Below is a small trained network, with its code and all its weights. Each question gives an input and a class and asks what happens when units are switched off, that is, made to give their printed mean instead of their output.

import numpy as np


def w(rows, s, z=0):
    codes = np.array(rows[::2]) - 128.0
    scale = np.full(codes.shape[1], s)
    scale[-1] = z or s
    return codes * scale


def f(y):
    return y / 2 * (1 + np.tanh(0.7978845608 * (y + 0.044715 * y**3)))


def log_softmax(a):
    a = a - a.max(-1, keepdims=True)
    return a - np.log(np.exp(a).sum(-1, keepdims=True))


def net(x, mask):
    res = np.array(x, float).reshape(1, 3) / 4 @ E
    y = f(res @ A[0][:, :-1].T + A[0][:, -1])
    res = res + np.where(mask, y, B[0][:, -1]) @ B[0][:, :-1]
    return log_softmax(res[-1] @ U[:, :-1].T + U[:, -1])


A, B = {}, {}
E = w([
[186,205,219,34,109],'x0',
[122,53,253,147,13],'x1',
[243,68,107,135,155],'x2',
],0.011)
A[0] = w([
[128,154,110,119,199,79],'neuron 0',
[45,132,45,228,78,127],'neuron 1',
[11,181,168,132,171,12],'neuron 2',
[203,218,158,29,96,129],'neuron 3',
[107,160,90,107,210,71],'neuron 4',
[21,248,155,175,109,47],'neuron 5',
[119,133,100,186,134,107],'neuron 6',
[60,168,109,113,86,63],'neuron 7',
[141,128,97,88,206,113],'neuron 8',
[168,74,190,204,40,96],'neuron 9',
[166,215,169,25,121,159],'neuron 10',
[171,150,177,31,177,172],'neuron 11',
[111,85,141,243,171,169],'neuron 12',
[147,166,109,146,160,142],'neuron 13',
[153,53,198,147,61,88],'neuron 14',
[194,230,62,170,137,131],'neuron 15',
[170,218,34,74,166,126],'neuron 16',
[111,104,168,140,82,196],'neuron 17',
[82,51,89,191,166,142],'neuron 18',
[135,170,80,64,183,137],'neuron 19',
[107,171,57,82,154,60],'neuron 20',
[90,92,169,91,86,137],'neuron 21',
[240,51,116,113,161,1],'neuron 22',
[85,77,122,174,178,129],'neuron 23',
[211,93,138,140,169,87],'neuron 24',
[246,94,149,140,187,86],'neuron 25',
[69,168,152,37,113,155],'neuron 26',
[58,145,161,131,99,129],'neuron 27',
[135,210,192,29,163,127],'neuron 28',
[80,137,99,96,144,83],'neuron 29',
[93,102,87,112,243,97],'neuron 30',
[88,87,99,176,142,150],'neuron 31',
[66,89,63,192,126,142],'neuron 32',
],0.011,0.0023)
B[0] = w([
[88,148,130,101,68,177],'neuron 0',
[182,90,162,105,151,219],'neuron 1',
[176,219,62,220,133,190],'neuron 2',
[159,87,182,93,158,246],'neuron 3',
[90,149,145,125,100,195],'neuron 4',
[161,202,83,183,156,213],'neuron 5',
[124,135,136,89,149,157],'neuron 6',
[162,196,99,178,150,168],'neuron 7',
[77,117,84,113,89,191],'neuron 8',
[71,128,101,98,61,229],'neuron 9',
[157,66,153,91,171,238],'neuron 10',
[151,105,156,101,158,217],'neuron 11',
[162,115,125,90,147,192],'neuron 12',
[121,113,115,133,83,163],'neuron 13',
[81,150,109,91,56,225],'neuron 14',
[100,136,126,128,100,206],'neuron 15',
[71,116,133,123,89,243],'neuron 16',
[100,124,141,128,111,186],'neuron 17',
[159,83,184,108,151,209],'neuron 18',
[80,101,97,112,90,205],'neuron 19',
[84,137,115,109,82,189],'neuron 20',
[101,112,139,150,101,184],'neuron 21',
[196,206,13,221,154,216],'neuron 22',
[145,111,155,92,163,176],'neuron 23',
[184,173,69,190,158,190],'neuron 24',
[183,184,93,177,147,218],'neuron 25',
[158,137,109,144,177,193],'neuron 26',
[125,175,107,160,108,178],'neuron 27',
[152,82,165,98,162,229],'neuron 28',
[110,139,102,154,128,150],'neuron 29',
[88,144,124,96,115,204],'neuron 30',
[141,63,166,80,189,181],'neuron 31',
[171,101,163,89,166,208],'neuron 32',
],0.011,0.013)
U = w([
[136,89,203,49,247,107],'0',
[19,139,137,98,35,11],'1',
[153,193,98,252,201,251],'2',
],0.012,0.0018)

Each question gives the input, the list of numbers given to net, and the class t.
The units are the neurons (one row each of A and B). Each row of codes is followed by its name. A weight is (code - 128) times the scale printed after its matrix; where a second scale follows, it is the last column's (A, B and U).
mask holds one flag per neuron, in row order. A switched-off neuron (its flag False) gives its mean, the last column of its row in B, instead of its output. The means were averaged over made-up inputs and are rounded, as every weight is.
A unit's drop is (log p(t) with every unit on - log p(t) with that unit switched off) / (log p(t) with every unit on - log p(t) with every unit switched off).
The circuit of an input: a set's keep is (log p(t) with only the set's units on - log p(t) with every unit switched off) / (log p(t) with every unit on - log p(t) with every unit switched off). Starting from the 12 units with the biggest drops (on a tie, the unit counted first), units are removed one at a time, each time the one whose removal leaves the highest keep (on an exact tie, the one counted first), for as long as the keep stays at least 0.8.
circuit, biggest first: the units of the circuit, biggest drop first
k most important neurons: the k neurons with the biggest drops, biggest first
drop of u: that unit's drop, to one decimal
input [-2,5,8], class 2: circuit, biggest first -> neuron 22
input [-7,-1,-8], class 2: 2 most important neurons -> neuron 2; neuron 5
input [-5,-5,-4], class 0: 3 most important neurons -> neuron 1; neuron 32; neuron 31
input [-6,6,1], class 0: 2 most important neurons -> neuron 31; neuron 18
input [-6,2,-7], class 2: 2 most important neurons -> neuron 2; neuron 5
input [4,7,6], class 1: 2 most important neurons -> neuron 14; neuron 9
input [1,8,8], class 1: 2 most important neurons -> neuron 9; neuron 14
input [-2,6,-8], class 2: 2 most important neurons -> neuron 5; neuron 2
input [6,-7,4], class 1: 2 most important neurons -> neuron 16; neuron 19
input [-6,-7,-6], class 1: drop of neuron 0 -> 0.2
input [-5,1,2], class 0: drop of neuron 30 -> 0.0
input [-4,5,7], class 2: drop of neuron 22 -> 1.6
